Each row was made from one walk, in order. Every step used is in the known rows, and no mark comes twice. Write each row's walk.
Known rows
Q-G-X-Z: [  7.7  -0.1 -26.0  15.3 -11.7   5.0  -5.1 -27.9  16.5   4.9  -9.0  -4.0
   2.8   7.4  15.2   8.3   5.9 -17.8  -3.4  -5.7 -10.5  16.3  -3.6  -0.2
  18.9  25.1   1.3  -1.3   1.8  -6.7  12.4  12.9  -2.6  -3.9   4.9  -8.5
  -0.5  -0.3  -6.6  -9.4   0.3  -4.8  -3.6  13.4  23.5]
G-Q-H-T-M-Z-X: [  8.0 -21.7 -32.4 -14.3  -5.3  31.4 -13.7  -7.3  29.7 -27.5  33.6  14.6
  21.5  11.1  -0.1  -9.2   4.7 -23.4  12.2   6.4  14.4  20.6 -14.8 -20.5
  29.8  19.3  -0.9  11.4   7.7 -10.9  15.2  10.3   4.7  -6.3  14.1 -22.0
  14.1  24.6  -9.3 -14.6 -24.3  15.8  -4.2  -3.1  10.1]
H-Y-M-Z: [ -0.4   2.8  -9.5  -5.1   2.9  10.5  -1.8  -4.9   2.8  -4.8   5.8  37.5
   5.9   2.8  -9.4 -24.2   9.9 -34.1   7.8  -3.7  17.4  17.6  -5.0  -8.9
  30.3   7.2  -5.4   5.8  21.0  -1.5  23.7   3.0 -14.9   5.7  12.4 -14.7
  12.4   3.5  12.9 -21.9  -7.6  11.7 -16.2  -2.3   2.4]
T-Y-M-Z-Q-G-H: [ 15.1 -26.3 -26.2  -2.8  -9.2   2.6  -7.2 -18.1  21.6 -18.2  15.6  43.7
  14.8  20.1 -16.5 -28.2  33.1 -31.4 -10.0   8.1   2.5  22.0  -9.2  -8.9
  21.9  14.9  15.3 -13.4  20.7 -20.5  27.5   9.9 -13.2  -4.4  24.6 -20.5
  10.6   4.7   8.1 -16.7 -19.0   4.9  -4.8   3.1   7.0]
X-Q-H-Y: [ -4.0   3.9  -4.0  -7.0 -12.7  18.8 -16.4  12.6  22.8  -9.6  24.0  17.9
  -4.5  -8.4 -10.6 -17.4   6.8 -15.0   8.5  -3.6   9.9  11.0  -6.7  -1.9
  31.6   8.1  12.4  -5.7   4.8   3.1  14.7  -0.2  -4.3 -12.6  -3.5 -15.0
   5.8   8.2  -5.6 -15.7  -6.1   8.1  -3.7   2.2   8.4]
T-Q-G-Z: [ 15.3 -18.1 -13.4  19.6   2.7  -6.3  -5.9 -19.5  20.9  -0.9  -0.2   0.9
   0.4   3.4  -0.3  -4.7  14.2 -14.8 -14.9  -7.0 -15.1  16.8 -17.4  -5.0
  18.7  26.1   7.9  11.8   4.6 -20.8   1.6   2.8   0.1  -7.7  -2.3  -8.1
   4.7   2.7  -8.4  -9.8 -13.0 -15.4  -2.0  10.4  19.7]
M-Z-X-Y-T-G: [ -2.7   8.7 -41.2   8.0   5.4  15.2 -11.4 -33.6   6.6   5.8   5.3  15.5
   4.5   1.0  11.4  -5.5  32.9 -25.3  11.7   0.1  -1.4  21.6 -12.5  -8.7
  29.3  13.6 -10.1  -5.8  -8.8   8.4  26.2  25.9 -20.8  17.7  12.0 -20.0
  10.3  24.0   9.6   5.0 -13.1  10.2 -16.7 -11.9  20.4]
H-Q-G-Z: [ 15.8 -15.9 -15.9   4.0  -3.2  10.2 -14.2 -13.9  26.5   4.1  -5.0   4.9
  -1.0   4.2  -2.1   2.2  16.6 -11.7  -4.1 -11.1 -15.1  12.8 -12.5  -1.6
  24.8  19.6  -0.4  10.7   9.6  -5.7   5.7  -9.0  -9.9  -0.4   2.4   1.6
  -0.6   0.5  -7.7  -8.7  -8.7 -19.2  -3.8  -2.8  19.8]
G-Z-M-Y: [  2.3 -15.6 -20.0  11.8   3.9   5.3  -7.5  -0.1   9.7 -11.2  12.3  34.1
  10.9   8.5  -6.5  -1.8  -1.5 -26.4   5.8   4.8  12.5  12.1  -9.4 -12.7
  22.9  18.7   1.6  -0.5  17.3 -15.1  12.6   7.2 -10.7  -0.9   7.3 -20.6
   1.9   6.1   9.9  -5.7 -11.8   0.5 -15.5   2.9   8.4]
M-Z-Y-T-G: [  4.6  -5.5 -36.5  -1.5   5.8  12.8  -7.4 -25.5   8.0   1.5   2.3  24.7
   5.8   3.3   2.6 -14.3  33.0 -19.3  10.5   3.3  -9.1  11.5 -16.0 -12.0
  25.4  16.9  -1.4  -0.5  -9.1   2.1  23.7  13.6 -24.9  17.9   7.1 -12.3
   3.7  22.8   9.5   7.9 -19.3   6.0 -22.0 -14.0  13.8]
T-Y-M-Z: [  6.7  -1.3 -14.5  -1.6   2.4   3.1   5.3 -11.1  -1.9  -7.9   4.8  30.9
   4.3   9.5  -5.0 -15.1  18.1 -30.7  -1.0   0.0  11.9  15.7  -0.8  -9.4
  22.4  16.4   3.5  -7.0  16.1 -15.9  26.8   8.2  -9.7   7.0  11.6 -15.0
   8.0   4.4  16.6 -15.9 -24.7   5.0 -17.2   4.9  -1.9]
X-M-Z-Q-G-H: [ 17.0 -22.2 -34.8   7.0 -11.8   7.3 -15.7 -25.0  11.8 -20.3  21.0  25.5
   9.3  16.4  -7.8 -24.1  23.8 -21.6  -1.2  11.7  -7.0  18.0 -12.1 -14.4
  23.2  -1.6  13.4  -6.7  15.1 -11.2  13.2  14.1 -11.6 -11.5  17.5  -9.9
   3.2  12.4  -1.3  -9.4  -7.4  -3.4  -1.9   2.3  19.0]
Q-G-X-M: [ 10.5   9.9 -27.0  13.9 -18.4   8.6   2.4 -27.4   9.9  -1.7   0.5  -0.8
  12.3   1.6  16.0   6.4   8.6 -21.6   4.0  -5.5  -8.7  15.8   5.5 -11.7
  15.4  13.6   4.0   0.7   5.1 -12.4  13.0   4.0  -6.4   0.0  -0.2  -5.5
   7.9  -1.5 -13.3 -14.4   1.3  -1.2  -7.5   8.5  29.6]
G-X-Z-Y-T-M: [  0.6  -9.1 -48.7   5.1   4.2  22.4  -4.7 -10.0  22.8 -15.3   1.1  18.0
  15.6   5.3   6.3   8.4   8.6 -17.5   4.9  -4.4  15.0  21.8  -4.8  -9.6
  13.0  26.7   8.1  -9.6  -0.8  -7.2  30.8  17.8 -16.8  33.5  -2.1 -29.6
  -5.5  24.2  -3.6 -10.0  -8.1  12.4 -27.2   8.4  27.0]
Z-G-Q-H-T: [ 20.9 -10.9 -27.8  -9.1  -9.8   9.8 -16.7  -9.5  38.1 -12.1  21.5  -5.5
  16.2   6.3  -8.0 -15.5  18.3  -9.7   7.8   2.6  -9.3  -5.5 -14.3 -22.5
  29.7   8.9  -7.3  15.9   7.5  -8.2   2.5  -4.4   5.3 -14.5   4.0 -11.2
   3.0  10.2  -8.3  -8.4 -17.2  14.5   3.9  -8.5  13.5]
Q-H-Y-T-G: [  6.2  11.7 -21.2  -2.8   0.7  18.7  -9.3  -7.6  20.4   4.7   8.4  17.1
   8.8 -11.3   6.2 -13.8  35.2  -5.4  11.2  -9.7   0.5  11.2  -3.3 -21.5
  28.9  23.9  12.1  11.3 -16.9   7.5  31.6  -5.7 -28.4  -2.1   3.0 -13.8
  12.2  -0.4  -4.7  -8.8 -12.9   6.1 -21.2   2.0  26.5]
X-Y-M-Z-G-H-T: [ 15.1 -10.3 -48.7   5.4   4.2  10.5 -22.6 -22.2   8.6 -13.9  13.6  24.4
  14.2  29.3 -10.7 -25.9  35.7 -28.2   5.1   0.5  10.7  10.7  -3.5 -19.6
  34.0 -10.9 -24.8  -7.3  21.9  -4.5  26.2  16.9 -22.6   3.4  25.7 -29.1
  -7.3  12.4  27.2 -17.1 -21.3  24.2 -12.1 -12.7  20.2]
Z-M-Y-T: [  6.2   8.2 -25.1  -6.8   0.2  10.1  -5.5  -9.6  14.8  -8.4   9.5  29.8
  22.5   2.6 -11.9  -8.6  21.8 -22.0  22.1  11.5  12.9  15.0 -10.8 -21.0
  19.5  13.0  -0.9   3.4   2.3   1.1  14.2   3.1 -17.8   2.2   9.1 -19.0
   2.8  12.2  -0.6  -8.6 -15.8   3.2 -26.9   2.6   9.5]
Y-M-Z-X-Q-G-H: [  0.3 -10.3 -34.9   1.6 -15.2  14.0 -28.1 -18.0  19.9 -15.7  17.6  18.8
   6.3  27.1  -4.8 -26.6  28.1 -35.6  -2.4   2.6   5.6  32.0  -0.9  -6.3
  30.3  -0.1 -11.9 -17.0  22.8  -6.5  20.4  20.5   3.0  -8.6  30.5 -25.1
  15.3  16.0  11.3 -13.4 -10.4   7.1   5.3   0.0  11.2]
Z-Y-T-Q-G: [ 11.8  -3.2 -23.5   1.6  -2.3   2.5  -4.9 -23.5  31.6  -0.3   2.8  10.0
  15.1  -4.6  -9.5 -14.4  34.4 -14.3   2.3   4.2 -11.1  19.7 -21.7  -6.4
  16.6  21.0   3.3   8.1  -7.0  -8.1   5.4   3.0 -18.9   8.2  -3.7 -17.8
   9.2  19.0 -16.4  -8.3 -18.1   5.2 -15.1  -0.6  17.5]
Q-H-T-M-Z: [ 19.5 -10.2 -25.4 -14.3   0.5  30.4 -10.7  -9.7  10.7 -21.2  19.0  16.4
  15.0  20.9  -4.7  -7.8  14.7 -10.3  14.1   5.9  11.1  16.8  -6.6 -25.5
  29.4  16.5  -2.5  12.1  -4.5  -4.7  20.9   5.4 -16.0 -15.3  11.2 -11.5
  -1.0  11.0  -0.3 -17.0 -35.6   3.1 -23.8   3.4  17.4]
Y-M-Z-Q-G: [ 13.9  -8.0 -14.3 -13.9 -10.4   2.1  -7.1 -23.0  25.1  -8.9   4.6  28.5
  12.5  17.8 -22.9 -25.2  21.7 -29.3   1.2  10.5  -3.0  20.2 -14.2 -12.6
  29.4   6.8  -8.4   6.5  16.6 -11.9  10.8  11.1  -4.1  -6.6  14.8  -6.0
  14.6   8.8   0.2 -10.3 -14.1  -2.2  -8.8  -1.7   6.5]
Z-X-Q-H-T-Y-M: [ -0.4   7.8 -20.5 -14.5 -10.7  16.6 -19.8  -3.1  31.6 -12.8  30.2   8.3
   5.7   6.9  -5.1  -8.2  22.7 -20.9  14.3  -7.8  18.6  15.5   6.8 -10.4
  30.0   8.7   4.5 -10.5  12.7 -13.8  36.1  11.4  -4.4  -3.3  11.3 -29.5
  18.8  12.4   3.1 -19.7 -31.7  23.0 -10.1   2.0   9.8]
X-M-Z-Q: [  8.8  -8.5 -20.6  -3.4  -3.6   5.6  -5.4 -16.0   6.0 -17.1  17.7  21.5
   1.5   3.6 -10.5 -16.4   5.7 -22.6   9.3   9.1   0.6   9.0 -15.8 -12.8
  24.0  -3.6  11.8  -1.1  16.1  -9.2   9.8  15.8  -2.1   3.1   3.2  -3.3
   4.7  20.0  -1.3  -3.1  -8.1  -4.0 -11.0  -2.1   5.7]
T-M-Z-G-X-Q: [  7.6 -22.9 -41.2 -12.8 -13.7  35.1  -9.2 -14.3  22.8 -28.1   5.7  18.5
   0.5  14.8  -1.1  -0.9  -1.5 -35.2 -11.3   0.0  -7.1   9.9  -8.8  -7.0
  24.5  10.7 -15.5 -20.6   9.9 -14.8  20.2  15.8   6.5  15.8   7.8 -10.9
  -2.8  26.3   3.4  -6.6  -6.0   4.0  -4.8  -4.7  18.8]
H-Q-G-Z-M: [ 18.4 -11.7 -17.8   1.6  -8.9  15.1 -15.7 -13.4  30.8  -5.3  -1.0  19.3
  -1.1   4.2  -8.1   1.8  15.8 -17.8  -1.5  -9.8  -5.4  10.5  -5.3 -11.2
  26.4  18.9  -3.2  12.4  14.7 -11.0  11.4 -11.3 -16.4  -0.4  10.6  -3.6
   1.7  -5.4  -4.8 -12.1 -13.5 -19.3  -5.9   5.2  18.2]
H-T-Y-M-Z-G-X-Q: [  8.7 -13.8 -41.4 -18.8  -9.1  19.7 -12.7 -26.8  24.7 -13.9  12.1  22.9
  -0.4  12.1  -1.4  -4.1  15.6 -44.1   0.1 -11.9  -1.6   3.7  -7.0  -8.9
  28.3   5.8 -13.4 -19.5  19.9 -21.0  38.9  14.0  -2.3  15.1  18.8 -17.3
   0.2  20.6  20.3 -23.5 -21.9  20.1  -6.9  -8.0  16.0]
Q-H-Y-T-G-Z-M: [  8.8  -0.8 -32.8   8.6   6.2  18.6 -19.1  -5.0  24.8  -4.1  14.2  34.4
   4.2  -5.5   4.2  -7.9  28.6 -14.1   6.1 -16.8  12.1  12.6   0.3 -34.5
  31.4  29.7  11.1  12.9  -5.2  -4.7  42.6  -5.2 -31.4  -1.4  13.0 -24.7
  10.1  -4.8  10.3 -16.5 -18.8   3.4 -19.8  13.7  33.1]
G-H-T-Y: [ 17.2  -7.1 -22.4   6.8   0.4   2.1  -5.0 -13.0   8.4 -10.2  17.6   7.4
  12.7  12.2   0.8  -7.2  29.5  -9.7  15.0  -2.2   0.9   1.4  -3.2  -2.2
  10.7  12.9  26.5  -4.2   8.0  -4.4  23.7  -3.1 -13.8  -2.0   8.9 -12.9
  -6.2  -1.3  -1.6 -12.3 -18.3   2.6 -12.9  -1.8   9.2]
Y-M-Z-Q-G-H: [ 15.5 -20.1 -26.8  -3.8  -8.8   1.4 -14.7 -17.0  24.1 -17.6  12.3  31.7
  19.9  28.1 -18.6 -34.6  31.0 -27.1  -0.9   9.6   2.2  24.1 -11.3 -15.3
  26.5   4.3   2.1  -1.7  22.7 -10.0  13.6   9.6  -3.3 -11.4  25.5 -15.7
   9.8   6.5   4.3 -11.6 -10.6  -1.5  -2.6  -0.8   8.3]
H-Q-G-X-Z-Y-T: [  3.9 -10.0 -43.7  -3.4  -6.8  23.0 -17.4 -23.6  39.7   5.8  -6.2  11.4
   8.5  -6.4   9.8   7.2  21.6 -17.9   5.3 -12.3  -6.2  21.9 -16.5  -1.0
  23.3  24.2  -0.8  -3.8   1.1   2.6  19.7   5.1 -22.7  23.0   6.1 -18.4
  -2.4  21.4  -8.2 -12.4  -6.3   4.6 -12.0  -2.8  28.1]

Write each row's walk
[  6.2  -0.1 -27.6 -11.0   0.4  19.6 -13.6 -14.8  16.3 -10.4  25.1  20.0
  16.8  15.9   5.8 -11.1  21.2 -27.1  14.5  -2.6  20.4  23.3   1.9 -20.5
  32.1  19.3  -4.4   1.3  13.3 -10.2  37.5  11.7 -15.4  -8.4  25.1 -31.1
  23.4   9.4  15.0 -22.5 -39.3  27.2 -15.2   0.0   7.3]	Q-H-T-Y-M-Z-X
[ 18.2 -17.8 -42.0 -19.0  -9.0  25.7  -3.9 -31.3  37.7 -18.7   4.8  28.4
  27.2  14.2  -7.2  -2.0  19.2 -29.7   5.8   6.9  -4.9  28.4 -23.0 -18.8
  16.9  26.8   2.6   3.1  -3.0  -6.4  21.0   8.8  -4.6   8.8  12.0  -8.7
   6.1  23.4 -15.1 -16.4  -9.1  -5.0 -17.3   2.6  27.4]	Y-T-M-Z-Q-G-X
[ -9.4  -5.5 -33.3   5.4   5.2  16.5 -25.4 -15.4  28.2   3.1  13.5  14.9
 -11.6 -11.4   6.1  -1.0  21.7 -24.5   5.9 -19.5  -4.0  12.3 -12.1   0.1
  25.9  16.5   8.6  -6.4   0.0   0.5  39.5  12.3 -11.3  22.8   4.9 -17.9
  12.3  20.6   4.1  -4.9   2.2   5.4  -8.3  -5.7  28.8]	H-Y-T-G-Z-X-Q
[  2.2 -18.5 -37.7  -3.5 -16.8  32.9  -6.8 -22.9  18.9  -6.0   6.7  28.5
   7.1  -6.5  13.9   0.5   3.7 -34.5   1.8  -6.8  -5.8  21.9 -10.1  -3.8
  28.3  12.2  -4.8  -8.9  15.2 -10.8  16.6   5.5 -23.6  18.3   8.4 -12.9
   7.7  21.0  -3.5 -13.7  -7.4   9.7  -6.1 -13.0  22.4]	H-Q-G-X-M-Z-Y
[-13.6 -11.0 -27.4  -1.2  -4.9  21.1 -25.4   2.2  16.0 -19.6  26.7  36.3
   2.7  10.1  -5.0 -31.2  13.2 -41.9   6.7  -5.6  23.8  26.7  -3.4   0.3
  31.3  -2.9   0.5 -18.9  33.2   1.1  30.6  15.4  -1.7   6.7  26.4 -33.0
  17.3  19.1  16.3 -19.5   1.0  20.2   1.4  -6.0   3.1]	G-H-Y-M-Z-X-Q
[ 13.9 -15.2 -34.3   5.9  -4.2   9.1 -10.8 -17.2  26.5 -15.9  14.4  33.4
  26.4   3.5  -8.4 -20.5  38.8 -22.6   0.3   8.5   4.2  27.4 -16.9 -21.2
  17.6  19.3  10.1  -0.6   0.6 -12.2  11.8   2.1 -21.9 -10.3  19.5 -28.7
   4.7  10.8  -7.7 -17.1 -18.8  -0.7 -14.9  12.6  21.6]	Z-M-Y-T-Q-G-H
[ 25.4 -30.0 -55.9 -15.5   4.1  40.8 -22.0 -11.6  26.2 -28.0   3.1  24.3
  15.5  18.7  -7.1 -16.0  38.9 -14.8  -5.1  -1.7  -2.4  15.7 -12.5 -23.4
  24.4   8.2 -10.1  -4.3   6.8   3.5  24.7  -3.7 -22.6  18.0  23.1 -14.5
  -8.2  22.1   4.5 -10.1 -18.1  -4.3 -17.5  -7.6  24.3]	Y-T-M-Z-G-H-Q
[-14.4 -13.4 -29.7   0.9  -6.4  23.9 -21.4  -6.4  14.0 -14.1  19.8  37.6
  -6.2   3.9   4.2 -28.9  22.9 -39.2  -1.9 -12.0  11.4  20.6   1.8  -0.6
  34.7   1.4   2.8 -21.0  21.2  -5.5  41.8  19.1 -11.6  13.8  26.4 -26.7
  19.8  14.3  16.9  -6.9   0.0  15.6  -1.1  -9.5  11.5]	T-G-H-Y-M-Z-X-Q
[  1.7 -12.1 -18.4 -15.1 -14.1  16.0  -2.2 -19.5  34.7  -7.2   7.7  45.0
  19.3   2.1  -8.3 -18.2   4.8 -46.6   4.3  -3.6   5.1  24.7 -15.8  -6.1
  29.1  17.4  -1.5   3.0  23.3  -9.9  24.8   5.1  -7.7   5.3  17.1 -15.4
  21.8   7.9  -2.6 -25.7   4.6  14.4  -4.4  -5.4  13.7]	H-Y-M-Z-Q-G-X
[ -0.2 -14.4 -36.9  -6.5  -2.9  15.1 -23.7 -15.2  15.1 -20.6  31.1  24.3
   3.0  19.6  -2.5 -18.3  27.4 -36.1  11.3  -5.1  17.2  18.6  -2.9  -3.0
  25.6   0.0   7.3 -22.6  25.7 -10.6  39.4  19.4  -3.5   5.3  28.8 -29.6
   7.9  21.2  18.6 -20.3 -24.2  17.5  -5.0  -4.7   4.7]	G-H-T-Y-M-Z-X-Q
[ 12.7 -18.5 -34.1  -7.3  -0.2  20.9 -20.6 -15.9  33.6  -1.5   4.2  36.9
  13.6  -0.5 -10.2   1.7  26.2 -23.9   5.7  -2.7   0.9  22.0 -19.0 -18.8
  28.1  21.4  -6.7   7.2   5.3  -6.2  18.7  -5.3 -29.6   3.6  15.6 -15.4
  -0.6  12.3   0.5 -17.9 -19.5  -7.5 -19.1   1.3  27.4]	H-Q-G-Z-M-Y-T
[  5.8 -10.5 -29.6  -9.6  -2.9   7.5 -10.0  -8.1  38.3 -13.4  19.9  19.1
  13.2   5.4   2.3  -1.8  10.2 -19.1   7.7 -13.3  20.7  13.7  -3.7 -17.1
  26.3  22.8  22.9  -5.7  16.0 -21.7  39.7  14.0  -4.2   0.8  11.2 -29.7
   6.4   7.6   2.6 -23.7 -24.6  17.2 -13.6  12.5  17.3]	G-X-Z-Q-H-T-Y-M
[ -0.3  -8.8 -34.4   2.5  -4.3  18.8  -4.2 -27.1  14.1  -2.6   3.6  24.2
   3.1  -2.8  17.7  12.7   4.8 -26.5  11.3  -8.3   1.8   2.7  -3.4 -10.3
  26.7  21.4   3.6  -5.0  -0.3 -17.0  34.0  20.5 -24.8   9.4  14.2 -15.2
  -3.4   6.2   5.1  -1.6 -12.5   6.6 -21.8   1.7  26.0]	H-T-G-X-Z-M-Y
[  7.5  -5.7 -42.8  -4.8  -7.7  10.1  -9.8 -36.5  32.4  -0.9   9.0  27.7
  21.6   5.7  -4.7  -6.0  22.3 -34.9  12.7   6.2  -2.9  28.2 -31.2  -9.7
  24.5  16.4  -1.4  -4.4   0.6   4.1  13.3  17.3  -5.6   5.5   9.5 -17.1
   1.2  27.1  -4.8 -15.9  -4.3   5.6  -7.9  -6.0  24.0]	M-Z-Q-G-X-Y-T
[ -0.2 -15.1 -39.0   2.3  -1.9  13.5 -14.2  -6.0  25.3 -10.1  19.5  34.9
   5.6 -12.4   1.3 -11.6  23.8 -16.9  -3.0   1.9  11.9  14.7 -13.0 -31.2
  34.7  24.8  11.7  -2.4  -8.6 -17.4  24.5  17.5 -16.6  -3.2  12.1 -28.5
   0.4  16.4   4.4  -4.2 -22.7   6.8 -13.6  16.0  21.7]	X-Z-M-Y-T-G-Q-H
[  7.0  -0.5 -32.2   6.9  -5.6  15.9  -7.5 -28.7  35.8  -3.9   0.8  26.9
   2.9 -19.1   7.3   0.2  16.8 -30.4  -2.8 -17.0   6.2  23.1 -13.4 -13.0
  20.8  30.7  10.1   6.9   1.3 -11.1  29.6   4.7 -22.2   8.5  12.2 -24.7
   6.3   4.8  -8.8 -32.8  -4.9   3.0 -12.0  27.0  32.6]	H-Y-T-Q-G-X-Z-M
[ -8.1  -9.2 -22.4  -2.0  -6.5  16.5  -7.5   0.5  37.3  -6.9   8.9  32.5
   4.0 -10.3   8.8 -12.4   5.8 -22.3  -5.4 -20.1  15.0  15.7   1.2 -14.7
  35.4  24.0  18.4  -4.4  11.2 -16.8  41.8  13.9 -12.7   9.2   9.0 -26.9
  18.6   1.0   1.2 -10.6   0.1  15.0  -9.5   7.6  23.9]	T-G-X-Z-Q-H-Y-M
[ 11.3  -7.5 -19.7 -11.2   0.9   2.6 -14.5  -6.4  31.1 -13.0  21.5  20.1
   3.9   6.9 -14.2 -11.4  22.4  -9.2   5.3  -4.3  18.5   8.7  -3.8 -17.2
  29.9  13.7  19.7  -1.5  11.7 -20.8  36.8  15.2 -16.1  -4.7   9.2 -24.7
   3.9   6.6   5.2 -19.4 -34.5  14.3 -18.9  13.0  12.4]	X-Z-Q-H-T-Y-M
[  5.7 -25.9 -46.4  -5.3   5.7  26.4 -19.1 -12.9  19.2  -7.1   6.7  30.7
   8.4   2.3   6.2 -21.6  43.5 -15.3   7.9  -7.0  -5.4  15.2 -18.0 -10.4
  27.4  12.2   9.3  -8.1   1.6   8.5  24.5   1.6 -28.7  22.5  18.5 -15.9
  -2.3  24.8   7.8   5.9 -16.0  -2.4 -14.8 -21.0  14.4]	M-Z-Y-T-G-H-Q
[  1.4 -10.7 -44.7   3.5  -3.8  22.0  -2.7 -33.6   2.6  -4.6  12.7  20.8
   4.9  -1.7  23.8   2.6   9.4 -30.1  16.0  -9.9  -5.6   4.8  -4.6 -12.1
  25.8   9.0   3.1  -5.1   3.6 -14.8  33.6  18.5 -25.4  22.6   7.2 -12.2
   3.4  19.8   7.2  -2.2 -14.0  17.2 -18.5 -16.7  26.7]	H-T-G-X-M-Z-Y
[  9.4 -11.2 -46.6 -12.2  -7.0  41.3  -6.1 -27.1  27.4  -8.0  -2.2  32.9
  16.4  -0.3   2.3   8.3  23.8 -31.5   1.9  -7.1   4.8  35.1 -17.0 -10.8
  26.6  22.3 -10.0  -5.6  -5.6   0.7  23.2   5.7 -25.6  22.5   8.6 -14.7
  -6.5  24.3  -8.0 -25.1 -14.0  -2.0 -20.8  -2.6  35.9]	H-Q-G-X-Y-T-M-Z
[  2.7  -9.2 -30.2 -20.9  -1.5  39.6 -20.9   2.9  20.6 -22.9  26.6  40.3
   1.5  -0.4 -15.3 -17.1  19.4 -22.1   6.1   0.6  20.5  26.9 -14.2 -19.6
  33.5  13.4   5.6  -6.6  -7.1   3.1  33.7   7.0 -18.5  -1.2   8.0 -21.6
  -0.1  26.5   3.3 -28.9 -22.7   8.9 -21.7   9.7  22.1]	X-Q-H-Y-T-M-Z
